Below is a small trained network, with its code and all its weights. Each question gives an input and a class and asks what happens when units are switched off, that is, made to give their printed mean instead of their output.

import numpy as np


def w(rows, s, z=0):
    codes = np.array(rows[::2]) - 128.0
    scale = np.full(codes.shape[1], s)
    scale[-1] = z or s
    return codes * scale


def norm(h):
    return h / np.sqrt((h * h).mean(-1, keepdims=True) + 1e-5)


def f(y):
    return np.maximum(y, 0)


def log_softmax(a):
    a = a - a.max(-1, keepdims=True)
    return a - np.log(np.exp(a).sum(-1, keepdims=True))


def net(x, mask):
    res = np.array(x, float).reshape(1, 8) / 4 @ E
    u = 0
    for l in range(2):
        y = f(norm(res) @ A[l][:, :-1].T + A[l][:, -1])
        res = res + np.where(mask[u : u + 10], y, B[l][:, -1]) @ B[l][:, :-1]
        u += 10
    return log_softmax(norm(res)[-1] @ U[:, :-1].T + U[:, -1])


A, B = {}, {}
E = w([
[120,71,53],'x0',
[183,69,182],'x1',
[12,105,182],'x2',
[162,118,167],'x3',
[113,122,150],'x4',
[60,119,139],'x5',
[144,125,141],'x6',
[135,210,137],'x7',
],0.011)
A[0] = w([
[208,109,95,166],'L0N0',
[70,126,127,103],'L0N1',
[130,43,142,153],'L0N2',
[28,107,108,192],'L0N3',
[51,183,191,143],'L0N4',
[70,164,101,4],'L0N5',
[58,183,112,165],'L0N6',
[23,189,83,183],'L0N7',
[161,7,172,19],'L0N8',
[119,190,243,211],'L0N9',
],0.021,0.0032)
B[0] = w([
[129,213,87,203],'L0N0',
[111,171,151,183],'L0N1',
[91,175,142,185],'L0N2',
[148,208,205,237],'L0N3',
[88,29,148,235],'L0N4',
[96,151,145,176],'L0N5',
[70,124,152,216],'L0N6',
[71,185,174,254],'L0N7',
[2,159,120,197],'L0N8',
[143,50,21,233],'L0N9',
],0.037,0.012)
A[1] = w([
[120,126,148,108],'L1N0',
[144,133,137,13],'L1N1',
[63,115,134,149],'L1N2',
[138,116,155,2],'L1N3',
[96,136,141,26],'L1N4',
[72,149,188,123],'L1N5',
[90,121,255,157],'L1N6',
[152,128,151,20],'L1N7',
[138,134,151,60],'L1N8',
[141,132,143,50],'L1N9',
],0.034,0.0034)
B[1] = w([
[112,137,123,147],'L1N0',
[126,155,121,128],'L1N1',
[165,110,254,227],'L1N2',
[103,196,163,128],'L1N3',
[128,120,144,174],'L1N4',
[94,181,162,253],'L1N5',
[18,183,41,254],'L1N6',
[146,145,106,128],'L1N7',
[129,165,107,133],'L1N8',
[121,156,112,128],'L1N9',
],0.038,0.02)
U = w([
[207,136,43,2],'0',
[139,21,107,105],'1',
[143,201,116,55],'2',
[254,236,30,136],'3',
[172,80,107,37],'4',
[25,196,133,227],'5',
],0.015,0.0093)

Each question gives the input, the list of numbers given to net, and the class t.
The units are the neurons (one row each of A and B). Each row of codes is followed by its name. A weight is (code - 128) times the scale printed after its matrix; where a second scale follows, it is the last column's (A, B and U).
mask holds one flag per neuron, layer by layer. A switched-off neuron (its flag False) gives its mean, the last column of its row in B, instead of its output. The means were averaged over made-up inputs and are rounded, as every weight is.
A unit's drop is (log p(t) with every unit on - log p(t) with that unit switched off) / (log p(t) with every unit on - log p(t) with every unit switched off).
top k neurons: the k neurons with the biggest drops, biggest first
k most important neurons of layer l: the k neurons of layer l with the biggest drops, biggest first
drop when u is switched off: that unit's drop, to one decimal
input [-8,5,5,-4,4,-8,-7,-5], class 1: top 2 neurons => (L0N9, L1N6)
input [-8,-6,7,-2,0,-7,6,5], class 1: 3 most important neurons of layer 1 => (L1N6, L1N5, L1N2)
input [-3,5,4,2,-6,5,2,4], class 1: most important neuron of layer 0 => (L0N9)
input [1,7,-7,-5,2,3,8,3], class 3: top 4 neurons => (L0N0, L0N4, L0N7, L0N6)
input [-8,4,-3,-8,7,-8,-1,2], class 3: top 2 neurons => (L0N4, L1N6)
input [-4,0,3,4,3,8,6,5], class 1: 3 most important neurons of layer 0 => (L0N9, L0N8, L0N2)
input [-4,2,1,1,-6,-5,2,2], class 0: 2 most important neurons of layer 0 => (L0N9, L0N3)
input [-3,1,-6,-5,1,-6,5,-6], class 3: 3 most important neurons of layer 0 => (L0N0, L0N4, L0N7)
input [3,6,-8,0,5,4,4,5], class 3: 2 most important neurons of layer 0 => (L0N7, L0N4)
input [-6,-8,-7,2,-3,1,8,-7], class 3: 2 most important neurons of layer 0 => (L0N7, L0N8)
input [-6,-2,-7,-2,5,3,5,0], class 3: top 2 neurons => (L0N4, L1N6)
input [4,-4,-4,-3,-4,-4,-6,-3], class 3: drop when L0N6 is switched off => 0.2
input [-6,2,3,3,8,0,1,7], class 1: drop when L0N9 is switched off => 0.3
input [-6,5,3,6,-7,7,-6,5], class 1: drop when L0N9 is switched off => 0.3
input [0,4,-6,-6,-5,-4,4,0], class 3: top neuron => (L1N6)
